Here is a tiny trained network, its code and every weight. The questions are about switching its units off for an input and a class, where a switched-off unit gives its printed mean instead of its output.

import numpy as np


def w(rows, s, z=0):
    codes = np.array(rows[::2]) - 128.0
    scale = np.full(codes.shape[1], s)
    scale[-1] = z or s
    return codes * scale


def norm(h):
    return h / np.sqrt((h * h).mean(-1, keepdims=True) + 1e-5)


def f(y):
    return y / 2 * (1 + np.tanh(0.7978845608 * (y + 0.044715 * y**3)))


def log_softmax(a):
    a = a - a.max(-1, keepdims=True)
    return a - np.log(np.exp(a).sum(-1, keepdims=True))


def net(x, mask):
    res = np.array(x, float).reshape(1, 6) / 4 @ E
    u = 0
    for l in range(2):
        y = f(norm(res) @ A[l][:, :-1].T + A[l][:, -1])
        res = res + np.where(mask[u : u + 3], y, B[l][:, -1]) @ B[l][:, :-1]
        u += 3
    return log_softmax(norm(res)[-1] @ U[:, :-1].T + U[:, -1])


A, B = {}, {}
E = w([
[86,64,3,149,92],'x0',
[31,96,139,19,45],'x1',
[187,138,209,155,230],'x2',
[145,248,172,155,170],'x3',
[141,168,113,120,221],'x4',
[160,69,148,209,69],'x5',
],0.0038)
A[0] = w([
[102,253,167,98,232,241],'L0N0',
[114,151,65,175,78,1],'L0N1',
[230,132,196,139,211,65],'L0N2',
],0.0055,0.0047)
B[0] = w([
[132,90,74,82,2,254],'L0N0',
[174,222,144,121,184,113],'L0N1',
[111,214,129,243,133,169],'L0N2',
],0.0078,0.0059)
A[1] = w([
[87,167,227,149,115,104],'L1N0',
[67,1,145,160,120,254],'L1N1',
[162,159,126,233,150,113],'L1N2',
],0.0071,0.0041)
B[1] = w([
[123,147,112,24,136,130],'L1N0',
[167,104,60,2,91,253],'L1N1',
[35,87,96,140,107,174],'L1N2',
],0.0098,0.0058)
U = w([
[128,158,210,117,220,1],'0',
[146,230,233,155,95,36],'1',
[92,144,132,253,124,171],'2',
[155,89,109,27,50,233],'3',
],0.012,0.005)

Each question gives the input, the list of numbers given to net, and the class t.
The units are the neurons (one row each of A and B). Each row of codes is followed by its name. A weight is (code - 128) times the scale printed after its matrix; where a second scale follows, it is the last column's (A, B and U).
mask holds one flag per neuron, layer by layer. A switched-off neuron (its flag False) gives its mean, the last column of its row in B, instead of its output. The means were averaged over made-up inputs and are rounded, as every weight is.
A unit's drop is (log p(t) with every unit on - log p(t) with that unit switched off) / (log p(t) with every unit on - log p(t) with every unit switched off).
The circuit of an input: a set's keep is (log p(t) with only the set's units on - log p(t) with every unit switched off) / (log p(t) with every unit on - log p(t) with every unit switched off). Starting from all 6 units, units are removed one at a time, each time the one whose removal leaves the highest keep (on an exact tie, the one counted first), for as long as the keep stays at least 0.8.
units of the circuit, in order: the units of the circuit, biggest drop first
top k neurons: the k neurons with the biggest drops, biggest first
drop when u is switched off: that unit's drop, to one decimal
input [-2,-3,-2,3,8,2], class 2: top 3 neurons => L1N1, L0N2, L1N0
input [-6,-7,3,-6,-2,6], class 2: units of the circuit, in order => L0N2, L0N0
input [-8,-2,5,-8,5,2], class 2: top 3 neurons => L0N2, L1N1, L1N2
input [-2,-8,1,4,-2,-1], class 2: units of the circuit, in order => L1N1
input [-6,-1,2,-4,6,3], class 2: top 2 neurons => L0N2, L1N1
input [-6,-1,8,-7,8,2], class 2: units of the circuit, in order => L0N2, L1N2
input [8,-6,0,8,0,6], class 2: top 2 neurons => L1N1, L0N0
input [-1,-3,1,7,-4,7], class 2: top 2 neurons => L1N1, L1N2
input [0,-5,0,5,-1,6], class 2: drop when L1N1 is switched off => 0.2
input [1,-6,6,-5,7,6], class 2: drop when L1N0 is switched off => 0.0
